Below are the code and all the weights of a small trained network. Each question names an input and a class and asks about switching units off, where a switched-off unit gives its printed mean instead of its output.

import numpy as np


def w(rows, s, z=0):
    codes = np.array(rows[::2]) - 128.0
    scale = np.full(codes.shape[1], s)
    scale[-1] = z or s
    return codes * scale


def f(y):
    return np.maximum(y, 0)


def log_softmax(a):
    a = a - a.max(-1, keepdims=True)
    return a - np.log(np.exp(a).sum(-1, keepdims=True))


def net(x, mask):
    res = np.array(x, float).reshape(1, 5) / 4 @ E
    y = f(res @ A[0][:, :-1].T + A[0][:, -1])
    res = res + np.where(mask, y, B[0][:, -1]) @ B[0][:, :-1]
    return log_softmax(res[-1] @ U[:, :-1].T + U[:, -1])


A, B = {}, {}
E = w([
[81,71,158,154,157,124,191,111],'x0',
[177,157,127,169,40,121,93,31],'x1',
[10,129,44,97,120,87,91,93],'x2',
[162,89,191,41,92,118,191,142],'x3',
[73,210,120,183,76,120,210,173],'x4',
],0.011)
A[0] = w([
[119,54,87,91,135,136,64,63,178],'N1',
[128,214,105,144,52,135,136,101,175],'N2',
[124,178,7,144,27,76,90,116,171],'N3',
[210,93,149,141,23,136,125,41,135],'N4',
[134,192,152,169,75,154,234,162,118],'N5',
[77,117,90,119,88,71,143,138,124],'N6',
[88,97,116,73,132,117,129,107,168],'N7',
[90,100,50,92,159,118,125,109,207],'N8',
[182,98,217,116,115,173,175,166,254],'N9',
[108,137,147,134,205,205,131,175,183],'N10',
[216,84,127,79,166,148,137,177,116],'N11',
[84,169,93,175,155,137,153,139,184],'N12',
[169,75,173,95,103,108,136,63,178],'N13',
[146,176,79,111,129,89,91,86,145],'N14',
[57,60,140,98,155,138,127,171,158],'N15',
[178,141,130,147,59,136,117,107,172],'N16',
[82,54,104,91,121,45,180,147,130],'N17',
[134,91,147,170,94,126,135,96,113],'N18',
[84,45,46,98,123,118,136,124,127],'N19',
[121,180,170,140,202,174,153,229,233],'N20',
],0.012,0.006)
B[0] = w([
[129,186,128,128,232,176,108,94,218],'N1',
[86,155,116,110,2,149,120,126,209],'N2',
[59,165,133,172,75,150,72,153,232],'N3',
[119,128,184,79,73,184,125,130,244],'N4',
[162,150,58,29,71,98,177,84,215],'N5',
[78,142,119,148,127,116,116,175,170],'N6',
[88,152,162,134,189,178,184,146,175],'N7',
[76,169,103,177,193,168,158,144,202],'N8',
[200,109,187,55,125,60,143,129,253],'N9',
[182,95,81,172,163,39,92,108,197],'N10',
[191,64,164,101,190,57,32,162,207],'N11',
[128,104,63,185,94,74,174,83,187],'N12',
[153,143,211,112,198,189,128,162,207],'N13',
[74,180,137,150,118,159,74,106,185],'N14',
[66,100,105,141,211,48,183,169,203],'N15',
[107,114,166,68,38,190,132,187,204],'N16',
[52,110,120,122,151,125,177,180,190],'N17',
[105,109,174,104,139,162,165,107,160],'N18',
[62,120,161,152,192,145,135,127,188],'N19',
[201,83,62,133,113,25,133,131,226],'N20',
],0.01,0.017)
U = w([
[112,182,113,144,175,179,75,77,59],'0',
[45,104,119,158,148,108,189,193,192],'1',
[158,174,56,55,59,100,245,101,127],'2',
[78,99,104,121,36,162,155,70,6],'3',
[145,123,220,64,84,188,143,150,157],'4',
[113,106,67,242,120,75,79,103,174],'5',
[79,208,114,180,36,150,28,147,148],'6',
[167,54,141,109,127,53,87,183,158],'7',
],0.011,0.0023)

Each question gives the input, the list of numbers given to net, and the class t.
The units are the neurons (one row each of A and B). Each row of codes is followed by its name. A weight is (code - 128) times the scale printed after its matrix; where a second scale follows, it is the last column's (A, B and U).
mask holds one flag per neuron, in row order. A switched-off neuron (its flag False) gives its mean, the last column of its row in B, instead of its output. The means were averaged over made-up inputs and are rounded, as every weight is.
A unit's drop is (log p(t) with every unit on - log p(t) with that unit switched off) / (log p(t) with every unit on - log p(t) with every unit switched off).
The circuit of an input: a set's keep is (log p(t) with only the set's units on - log p(t) with every unit switched off) / (log p(t) with every unit on - log p(t) with every unit switched off). Starting from the 12 units with the biggest drops (on a tie, the unit counted first), units are removed one at a time, each time the one whose removal leaves the highest keep (on an exact tie, the one counted first), for as long as the keep stays at least 0.8.
circuit, biggest first: the units of the circuit, biggest drop first
unit that matters most: the unit with the biggest drop
k most important neurons: the k neurons with the biggest drops, biggest first
drop of u: that unit's drop, to one decimal
input [1,-8,1,7,0], class 7: 2 most important neurons => (N11; N20)
input [3,6,-6,4,8], class 2: unit that matters most => N5
input [4,3,1,-5,-2], class 0: circuit, biggest first => (N1; N20)
input [5,-1,0,6,1], class 7: 2 most important neurons => (N9; N8)
input [5,-8,1,7,-1], class 7: 3 most important neurons => (N11; N9; N20)
input [5,4,-1,-8,7], class 3: 3 most important neurons => (N5; N12; N3)
input [-2,4,2,-4,-6], class 0: 2 most important neurons => (N1; N2)
input [2,0,2,-5,7], class 6: 3 most important neurons => (N3; N9; N2)
input [4,7,-2,-8,-5], class 6: 2 most important neurons => (N9; N14)
input [7,6,-3,-7,-1], class 3: 2 most important neurons => (N9; N11)
input [2,-7,2,5,-4], class 1: 2 most important neurons => (N17; N15)
input [6,-8,-3,-3,5], class 2: 3 most important neurons => (N5; N11; N12)
input [-6,4,-5,-6,-7], class 4: 2 most important neurons => (N4; N16)
input [-5,2,-1,1,4], class 6: circuit, biggest first => (N3)
input [-8,-7,3,-7,-5], class 5: drop of N13 => 0.2
input [-8,-2,5,-2,-2], class 6: drop of N3 => 0.7
input [-3,-2,4,-3,-2], class 0: drop of N1 => 0.2
